Below are the code and all the weights of a small trained network. Each question names an input and a class and asks about switching units off, where a switched-off unit gives its printed mean instead of its output.

import numpy as np


def w(rows, s, z=0):
    codes = np.array(rows[::2]) - 128.0
    scale = np.full(codes.shape[1], s)
    scale[-1] = z or s
    return codes * scale


def f(y):
    return np.maximum(y, 0)


def log_softmax(a):
    a = a - a.max(-1, keepdims=True)
    return a - np.log(np.exp(a).sum(-1, keepdims=True))


def net(x, mask):
    res = np.array(x, float).reshape(1, 7) / 4 @ E
    y = f(res @ A[0][:, :-1].T + A[0][:, -1])
    res = res + np.where(mask, y, B[0][:, -1]) @ B[0][:, :-1]
    return log_softmax(res[-1] @ U[:, :-1].T + U[:, -1])


A, B = {}, {}
E = w([
[210,137,173,29,100,65,72,116],'x0',
[126,184,240,185,179,147,56,129],'x1',
[159,123,39,114,168,166,49,239],'x2',
[90,195,89,70,93,228,103,74],'x3',
[128,129,128,129,128,127,129,129],'x4',
[199,75,138,200,19,186,84,126],'x5',
[164,255,86,177,74,71,159,160],'x6',
],0.009)
A[0] = w([
[130,29,154,149,74,161,76,116,92],'neuron 0',
[152,190,135,102,101,96,144,163,103],'neuron 1',
[140,208,114,147,118,96,152,143,21],'neuron 2',
[53,119,79,230,150,182,180,146,114],'neuron 3',
[125,189,114,51,100,202,105,80,114],'neuron 4',
[116,95,75,94,78,107,144,104,106],'neuron 5',
[150,159,148,147,155,170,109,207,44],'neuron 6',
[129,76,61,93,77,110,169,124,71],'neuron 7',
[170,122,124,207,57,150,91,122,21],'neuron 8',
[169,125,118,90,119,76,73,128,93],'neuron 9',
[105,133,157,155,115,118,151,95,73],'neuron 10',
[112,175,172,124,199,125,108,131,73],'neuron 11',
[109,122,96,170,156,165,129,172,70],'neuron 12',
[130,154,180,138,121,176,101,148,111],'neuron 13',
[184,144,166,38,98,107,91,150,169],'neuron 14',
[115,166,183,146,133,127,64,114,36],'neuron 15',
[81,163,91,127,105,183,80,77,68],'neuron 16',
[96,8,165,64,181,181,102,92,43],'neuron 17',
[153,88,53,121,108,120,171,115,14],'neuron 18',
[110,87,89,71,113,127,177,136,101],'neuron 19',
[185,117,138,166,39,137,97,121,30],'neuron 20',
[135,75,148,169,138,76,147,176,95],'neuron 21',
[144,172,190,181,150,144,82,137,74],'neuron 22',
[165,72,158,175,137,43,142,186,108],'neuron 23',
[174,174,94,129,95,88,145,125,4],'neuron 24',
[130,154,187,151,97,121,206,46,70],'neuron 25',
[107,143,178,175,152,160,68,114,116],'neuron 26',
[64,150,126,135,148,101,155,125,52],'neuron 27',
[103,108,190,152,83,90,188,60,91],'neuron 28',
[126,198,97,197,104,105,148,145,67],'neuron 29',
[153,92,125,178,145,55,137,147,62],'neuron 30',
[152,191,91,177,78,97,122,117,23],'neuron 31',
[78,101,139,65,214,92,131,111,95],'neuron 32',
[91,180,125,45,215,103,151,136,54],'neuron 33',
[165,99,125,140,90,170,102,112,50],'neuron 34',
[135,66,142,143,92,163,101,109,23],'neuron 35',
[109,140,96,107,171,121,89,196,85],'neuron 36',
[137,148,110,114,113,174,128,123,9],'neuron 37',
[133,133,81,133,142,137,89,200,61],'neuron 38',
[182,112,96,134,146,161,90,198,38],'neuron 39',
[161,60,129,141,163,67,129,138,120],'neuron 40',
],0.012,0.0023)
B[0] = w([
[114,154,56,167,166,61,204,101,227],'neuron 0',
[141,107,106,194,197,119,57,85,181],'neuron 1',
[124,88,86,168,247,123,89,136,186],'neuron 2',
[231,86,237,191,9,60,93,95,254],'neuron 3',
[70,226,190,208,116,241,145,153,229],'neuron 4',
[80,111,205,97,129,111,150,177,199],'neuron 5',
[135,100,111,71,118,126,101,119,182],'neuron 6',
[100,100,214,77,176,72,152,210,215],'neuron 7',
[147,148,65,119,121,62,219,131,224],'neuron 8',
[172,121,190,150,33,132,92,99,183],'neuron 9',
[148,90,115,62,113,157,130,77,167],'neuron 10',
[124,119,142,89,144,56,187,182,172],'neuron 11',
[181,112,150,121,34,156,81,84,187],'neuron 12',
[99,137,163,94,145,79,165,170,178],'neuron 13',
[245,98,196,174,46,102,41,94,212],'neuron 14',
[109,72,155,101,123,137,149,190,175],'neuron 15',
[95,200,163,163,119,174,130,142,203],'neuron 16',
[109,39,75,230,243,153,2,112,244],'neuron 17',
[68,78,177,57,158,103,158,196,195],'neuron 18',
[124,123,179,105,142,75,134,175,200],'neuron 19',
[138,154,70,143,142,62,195,126,219],'neuron 20',
[73,204,160,153,100,215,161,136,193],'neuron 21',
[56,89,184,43,166,87,164,187,197],'neuron 22',
[85,217,150,164,121,186,144,120,217],'neuron 23',
[110,90,149,155,196,117,84,128,184],'neuron 24',
[169,102,75,35,96,192,102,72,217],'neuron 25',
[114,91,168,81,153,71,153,191,196],'neuron 26',
[171,122,96,131,94,114,170,102,174],'neuron 27',
[128,89,80,45,96,226,102,77,217],'neuron 28',
[139,70,118,199,195,133,36,126,205],'neuron 29',
[79,205,152,130,124,197,123,129,187],'neuron 30',
[58,93,50,155,235,110,86,144,199],'neuron 31',
[135,170,38,195,109,71,172,127,203],'neuron 32',
[192,179,62,140,115,50,231,112,209],'neuron 33',
[130,177,82,161,130,81,208,113,191],'neuron 34',
[133,145,59,145,131,69,136,136,190],'neuron 35',
[133,141,80,45,99,152,133,78,185],'neuron 36',
[93,170,160,116,139,165,161,113,163],'neuron 37',
[144,89,77,38,101,207,105,81,194],'neuron 38',
[133,122,78,40,105,188,139,57,205],'neuron 39',
[94,163,161,160,117,206,131,144,190],'neuron 40',
],0.0071,0.013)
U = w([
[116,88,79,179,206,120,46,137,247],'0',
[154,181,49,132,125,56,181,134,16],'1',
[146,106,81,4,104,187,92,95,71],'2',
[97,96,197,48,149,83,132,220,59],'3',
[89,235,169,168,121,205,115,149,135],'4',
[214,105,198,167,52,89,66,114,200],'5',
],0.013,0.0013)

Each question gives the input, the list of numbers given to net, and the class t.
The units are the neurons (one row each of A and B). Each row of codes is followed by its name. A weight is (code - 128) times the scale printed after its matrix; where a second scale follows, it is the last column's (A, B and U).
mask holds one flag per neuron, in row order. A switched-off neuron (its flag False) gives its mean, the last column of its row in B, instead of its output. The means were averaged over made-up inputs and are rounded, as every weight is.
A unit's drop is (log p(t) with every unit on - log p(t) with that unit switched off) / (log p(t) with every unit on - log p(t) with every unit switched off).
The circuit of an input: a set's keep is (log p(t) with only the set's units on - log p(t) with every unit switched off) / (log p(t) with every unit on - log p(t) with every unit switched off). Starting from the 12 units with the biggest drops (on a tie, the unit counted first), units are removed one at a time, each time the one whose removal leaves the highest keep (on an exact tie, the one counted first), for as long as the keep stays at least 0.8.
units of the circuit, in order: the units of the circuit, biggest drop first
k most important neurons: the k neurons with the biggest drops, biggest first
drop of u: that unit's drop, to one decimal
input [-4,-5,-8,4,-1,5,7], class 2: units of the circuit, in order => neuron 25
input [2,7,-5,1,-1,-5,3], class 3: 3 most important neurons => neuron 22; neuron 11; neuron 15
input [3,1,-2,4,-6,4,-1], class 1: units of the circuit, in order => neuron 20; neuron 0
input [6,0,4,-7,-5,-6,-5], class 4: units of the circuit, in order => neuron 40; neuron 23
input [1,8,0,6,1,8,2], class 1: 2 most important neurons => neuron 8; neuron 20
input [7,-7,-2,0,4,-4,1], class 3: 2 most important neurons => neuron 3; neuron 7
input [1,5,-5,3,-5,-5,2], class 1: 4 most important neurons => neuron 33; neuron 11; neuron 38; neuron 32
input [-3,-8,5,-6,4,1,8], class 0: 2 most important neurons => neuron 29; neuron 31
input [8,-8,-4,-7,2,7,1], class 3: 2 most important neurons => neuron 7; neuron 18
input [-8,-8,-1,-6,2,-2,7], class 3: units of the circuit, in order => neuron 18; neuron 7
input [2,6,-3,-6,7,0,5], class 3: 2 most important neurons => neuron 22; neuron 4
input [0,8,-7,-6,-1,6,-8], class 0: 2 most important neurons => neuron 17; neuron 0
input [8,-5,0,-7,4,8,0], class 1: 2 most important neurons => neuron 20; neuron 0
input [7,4,5,-5,-8,-1,-8], class 0: units of the circuit, in order => neuron 17
input [-4,0,3,-8,4,4,6], class 4: 4 most important neurons => neuron 23; neuron 21; neuron 30; neuron 17
input [-7,-1,5,-2,4,-7,7], class 0: 4 most important neurons => neuron 29; neuron 2; neuron 14; neuron 31
input [7,7,5,6,-1,0,1], class 3: 2 most important neurons => neuron 22; neuron 3
input [-5,4,-5,-4,-7,6,5], class 1: 2 most important neurons => neuron 8; neuron 17
input [-8,7,-4,-8,-2,-5,-4], class 4: 4 most important neurons => neuron 21; neuron 23; neuron 30; neuron 14
input [-6,8,-6,-2,-5,2,3], class 3: units of the circuit, in order => neuron 22
input [2,2,-8,1,-1,5,-4], class 2: drop of neuron 28 => 0.2
input [-4,-2,-5,-6,5,-7,7], class 0: drop of neuron 8 => 0.1
input [4,-7,3,6,-8,4,1], class 3: drop of neuron 18 => 0.1
input [6,6,-3,-7,6,5,0], class 4: drop of neuron 21 => 0.2
